Below are the code and all the weights of a small trained network. Each question names an input and a class and asks about switching units off, where a switched-off unit gives its printed mean instead of its output.

import numpy as np


def w(rows, s, z=0):
    codes = np.array(rows[::2]) - 128.0
    scale = np.full(codes.shape[1], s)
    scale[-1] = z or s
    return codes * scale


def norm(h):
    return h / np.sqrt((h * h).mean(-1, keepdims=True) + 1e-5)


def f(y):
    return y / 2 * (1 + np.tanh(0.7978845608 * (y + 0.044715 * y**3)))


def log_softmax(a):
    a = a - a.max(-1, keepdims=True)
    return a - np.log(np.exp(a).sum(-1, keepdims=True))


def net(x, mask):
    res = np.array(x, float).reshape(1, 5) / 4 @ E
    u = 0
    for l in range(3):
        y = f(norm(res) @ A[l][:, :-1].T + A[l][:, -1])
        res = res + np.where(mask[u : u + 3], y, B[l][:, -1]) @ B[l][:, :-1]
        u += 3
    return log_softmax(norm(res)[-1] @ U[:, :-1].T + U[:, -1])


A, B = {}, {}
E = w([
[139,119,137,139,127,254,122,131,86,133,161,139],'x0',
[70,161,49,191,97,87,133,54,88,180,223,214],'x1',
[159,178,131,113,132,135,15,140,121,102,187,165],'x2',
[97,102,118,139,209,126,69,122,148,165,93,69],'x3',
[105,131,109,145,112,116,128,197,158,130,196,74],'x4',
],0.0084)
A[0] = w([
[112,174,180,90,153,135,117,29,115,152,38,188,29],'L0N0',
[118,215,178,179,123,3,129,64,185,131,86,107,15],'L0N1',
[107,86,111,113,243,127,77,56,176,155,165,82,2],'L0N2',
],0.0062,0.002)
B[0] = w([
[89,52,247,118,105,88,104,171,57,149,145,189,221],'L0N0',
[141,168,97,205,101,192,102,157,122,64,72,142,251],'L0N1',
[175,50,29,201,175,110,223,120,57,113,199,159,229],'L0N2',
],0.012,0.0028)
A[1] = w([
[96,81,148,190,98,97,235,90,192,223,42,113,22],'L1N0',
[55,181,110,66,159,213,127,89,15,166,136,120,4],'L1N1',
[253,187,117,138,220,80,116,148,128,61,184,237,146],'L1N2',
],0.0053,0.0026)
B[1] = w([
[149,119,122,124,84,210,115,168,70,252,151,108,210],'L1N0',
[75,130,127,141,167,143,133,178,127,89,51,144,142],'L1N1',
[206,102,165,83,107,199,145,125,112,176,128,84,254],'L1N2',
],0.016,0.0034)
A[2] = w([
[83,172,53,159,134,75,117,10,76,138,212,193,184],'L2N0',
[76,106,114,146,113,77,107,226,185,145,254,75,65],'L2N1',
[120,109,68,193,203,209,105,141,124,59,42,136,252],'L2N2',
],0.008,0.0019)
B[2] = w([
[77,126,129,17,125,116,139,133,148,105,8,83,255],'L2N0',
[164,44,234,146,135,60,71,171,57,74,105,179,212],'L2N1',
[103,190,64,57,41,137,135,160,157,48,147,140,223],'L2N2',
],0.011,0.0064)
U = w([
[46,27,221,168,141,43,49,210,69,87,80,225,178],'0',
[46,142,151,32,75,101,104,147,214,93,23,62,250],'1',
[186,152,77,145,79,163,97,152,62,241,142,105,233],'2',
[82,240,60,189,20,176,100,172,177,2,57,194,175],'3',
[169,69,71,73,39,76,206,95,101,97,163,129,230],'4',
[58,179,130,150,170,78,146,69,216,176,184,143,28],'5',
[56,208,88,213,143,61,63,59,213,177,149,131,1],'6',
],0.0068,0.0037)

Each question gives the input, the list of numbers given to net, and the class t.
The units are the neurons (one row each of A and B). Each row of codes is followed by its name. A weight is (code - 128) times the scale printed after its matrix; where a second scale follows, it is the last column's (A, B and U).
mask holds one flag per neuron, layer by layer. A switched-off neuron (its flag False) gives its mean, the last column of its row in B, instead of its output. The means were averaged over made-up inputs and are rounded, as every weight is.
A unit's drop is (log p(t) with every unit on - log p(t) with that unit switched off) / (log p(t) with every unit on - log p(t) with every unit switched off).
The circuit of an input: a set's keep is (log p(t) with only the set's units on - log p(t) with every unit switched off) / (log p(t) with every unit on - log p(t) with every unit switched off). Starting from all 9 units, units are removed one at a time, each time the one whose removal leaves the highest keep (on an exact tie, the one counted first), for as long as the keep stays at least 0.8.
circuit, biggest first: the units of the circuit, biggest drop first
unit that matters most: the unit with the biggest drop
top k neurons: the k neurons with the biggest drops, biggest first
k most important neurons of layer l: the k neurons of layer l with the biggest drops, biggest first
input [4,-5,-3,3,6], class 0: top 4 neurons	L2N1; L0N1; L1N2; L1N1
input [8,1,-5,4,4], class 3: unit that matters most	L2N2
input [-7,3,8,-2,4], class 2: top 3 neurons	L1N2; L2N2; L2N0
input [7,2,1,5,2], class 3: circuit, biggest first	L2N2; L1N1
input [4,-4,0,3,-5], class 0: 2 most important neurons of layer 0	L0N0; L0N1
input [-5,-3,6,-2,-4], class 2: top 2 neurons	L1N2; L2N0
input [7,-4,-2,4,3], class 3: circuit, biggest first	L2N2; L1N2
input [7,-2,-1,5,4], class 3: circuit, biggest first	L2N2; L1N2
input [-2,5,5,-5,6], class 0: top 2 neurons	L2N1; L0N2
input [6,-6,3,8,-5], class 4: circuit, biggest first	L0N2; L2N2
input [-1,2,-5,8,5], class 4: top 2 neurons	L0N2; L0N0
input [-7,-6,7,-7,3], class 2: top 3 neurons	L1N2; L2N0; L2N2
input [-6,3,-4,8,-7], class 4: 2 most important neurons of layer 1	L1N1; L1N0
input [-7,-1,7,-4,6], class 2: top 3 neurons	L1N2; L2N0; L2N2
input [2,-2,-4,-5,-5], class 0: 2 most important neurons of layer 0	L0N0; L0N2
input [6,2,-8,-1,-3], class 2: unit that matters most	L1N0
input [-1,4,1,-4,3], class 1: top 4 neurons	L2N0; L0N2; L1N0; L0N0
input [8,-7,-1,8,5], class 3: 2 most important neurons of layer 1	L1N2; L1N0
input [-2,-6,1,-4,-8], class 0: top 3 neurons	L0N0; L2N0; L2N2
input [8,4,1,5,-3], class 3: circuit, biggest first	L1N1; L2N2
input [-5,8,8,2,-5], class 1: top 3 neurons	L2N0; L1N0; L2N1
